Below is a small trained network, with its code and all its weights. Each question gives an input and a target symbol and asks what happens when units are switched off, that is, made to give their printed mean instead of their output.

import numpy as np


def w(rows, s, z=0):
    codes = np.array(rows[::2]) - 128.0
    scale = np.full(codes.shape[1], s)
    scale[-1] = z or s
    return codes * scale


def f(y):
    return np.maximum(y, 0)


def softmax(a):
    e = np.exp(a - a.max(-1, keepdims=True))
    return e / e.sum(-1, keepdims=True)


def log_softmax(a):
    a = a - a.max(-1, keepdims=True)
    return a - np.log(np.exp(a).sum(-1, keepdims=True))


def net(x, mask):
    ids = ['ΞΩαβδζλπτφ'.index(c) for c in x.split()]
    T = len(ids)
    res = E[ids] + P[:T]
    r = res
    for j in range(2):
        rows = slice(4 * j, 4 * j + 4)
        q, k, v = (r @ M[0][rows].T for M in (Q, K, V))
        z = softmax(np.where(np.tri(T) > 0, q @ k.T / 4**0.5, -1e9)) @ v
        o = O[0][rows]
        res = res + np.where(mask[j], z, o[:, -1]) @ o[:, :-1]
    y = f(res @ A[0][:, :-1].T + A[0][:, -1])
    res = res + np.where(mask[2:14], y, B[0][:, -1]) @ B[0][:, :-1]
    return log_softmax(res[-1] @ U[:, :-1].T + U[:, -1])


Q, K, V, O, A, B = {}, {}, {}, {}, {}, {}
E = w([
[73,116,164],'Ξ',
[61,135,154],'Ω',
[98,31,74],'α',
[54,147,147],'β',
[75,169,36],'δ',
[50,148,145],'ζ',
[73,128,152],'λ',
[53,38,251],'π',
[131,57,82],'τ',
[56,74,215],'φ',
],0.02)
P = w([
[206,211,223],'0',
[179,166,180],'1',
[123,163,155],'2',
[82,150,126],'3',
[54,135,93],'4',
[19,121,80],'5',
[3,118,44],'6',
],0.011)
Q[0] = w([
[149,231,170],'H0',
[207,191,156],'H0',
[219,112,172],'H0',
[22,84,173],'H0',
[92,151,86],'H1',
[210,141,113],'H1',
[255,48,167],'H1',
[102,89,38],'H1',
],0.0082)
K[0] = w([
[255,35,106],'H0',
[211,181,140],'H0',
[166,178,159],'H0',
[40,94,73],'H0',
[102,67,144],'H1',
[135,158,174],'H1',
[199,208,127],'H1',
[139,123,94],'H1',
],0.009)
V[0] = w([
[44,232,138],'H0',
[190,165,176],'H0',
[178,220,59],'H0',
[151,110,2],'H0',
[18,137,135],'H1',
[126,201,117],'H1',
[224,143,132],'H1',
[199,171,154],'H1',
],0.0094)
O[0] = w([
[132,34,63,206],'H0',
[82,177,80,78],'H0',
[98,52,157,11],'H0',
[159,69,254,31],'H0',
[249,85,77,227],'H1',
[36,20,85,96],'H1',
[47,245,131,39],'H1',
[30,132,144,65],'H1',
],0.0072,0.011)
A[0] = w([
[182,34,82,97],'N0',
[80,90,121,211],'N1',
[53,77,109,144],'N2',
[9,172,147,89],'N3',
[115,1,241,208],'N4',
[136,184,65,105],'N5',
[173,106,32,100],'N6',
[126,134,253,168],'N7',
[90,92,192,254],'N8',
[66,194,176,177],'N9',
[134,174,170,172],'N10',
[71,144,161,113],'N11',
],0.0096,0.0073)
B[0] = w([
[55,236,145,253],'N0',
[164,57,48,164],'N1',
[252,107,196,151],'N2',
[83,161,57,136],'N3',
[115,82,92,183],'N4',
[198,157,219,164],'N5',
[107,145,199,243],'N6',
[221,51,155,139],'N7',
[255,62,75,149],'N8',
[150,83,40,144],'N9',
[251,140,131,139],'N10',
[177,138,115,130],'N11',
],0.0061,0.016)
U = w([
[233,142,50,183],'Ξ',
[146,117,169,251],'Ω',
[106,104,180,208],'α',
[145,46,131,12],'β',
[191,233,255,58],'δ',
[247,116,246,1],'ζ',
[133,144,101,86],'λ',
[117,125,114,101],'π',
[118,211,218,214],'τ',
[141,129,98,51],'φ',
],0.0086,0.0064)

Each question gives the input, a string of symbols that net reads in full, and the target symbol t.
The units are the heads (4 rows each of Q, K, V and O) and the neurons (one row each of A and B). Each row of codes is followed by its name. A weight is (code - 128) times the scale printed after its matrix; where a second scale follows, it is the last column's (O, A, B and U).
mask holds one flag per unit, heads first, then neurons. A switched-off unit (its flag False) gives its mean, the last column of its rows in O or B, instead of its output. The means were averaged over made-up inputs and are rounded, as every weight is.
A unit's drop is (log p(t) with every unit on - log p(t) with that unit switched off) / (log p(t) with every unit on - log p(t) with every unit switched off).
The circuit of an input: a set's keep is (log p(t) with only the set's units on - log p(t) with every unit switched off) / (log p(t) with every unit on - log p(t) with every unit switched off). Starting from the 12 units with the biggest drops (on a tie, the unit counted first), units are removed one at a time, each time the one whose removal leaves the highest keep (on an exact tie, the one counted first), for as long as the keep stays at least 0.8.
circuit, biggest first: the units of the circuit, biggest drop first
k most important neurons: the k neurons with the biggest drops, biggest first
heads that matter: for each layer, one digit per head in row order, 1 if its drop is at least 0.15 and else 0, layers parted by /
drop when u is switched off: that unit's drop, to one decimal
input φ α π τ, target δ: heads that matter : 10
input π ζ α Ω, target ζ: circuit, biggest first : (H0; N0)
input φ λ δ δ π, target β: circuit, biggest first : (N4; H0; H1)
input π β Ξ δ δ Ω, target β: heads that matter : 10
input π Ξ β α φ, target Ξ: heads that matter : 00
input τ Ξ α λ δ Ξ, target β: circuit, biggest first : (H0; N4)
input α λ δ π β π λ, target δ: 2 most important neurons : (N6; N0)
input ζ α λ, target ζ: 2 most important neurons : (N7; N0)
input β π α φ, target ζ: heads that matter : 11
input φ Ω α α τ δ φ, target β: heads that matter : 10
input Ξ α λ Ξ Ξ α Ξ, target ζ: circuit, biggest first : (H0)
input φ λ α Ξ, target ζ: 2 most important neurons : (N7; N0)
input φ ζ π φ β π δ, target δ: heads that matter : 01
input τ φ φ α α α β, target ζ: heads that matter : 11
input φ α φ β Ω α π, target ζ: circuit, biggest first : (H1)
input Ξ Ω β α ζ, target ζ: drop when N10 is switched off : 0.0
input φ δ β λ φ α β, target ζ: drop when H0 is switched off : 0.5
input α ζ π, target Ξ: drop when N1 is switched off : 0.0
input ζ δ α λ φ δ α, target β: drop when N5 is switched off : 0.1
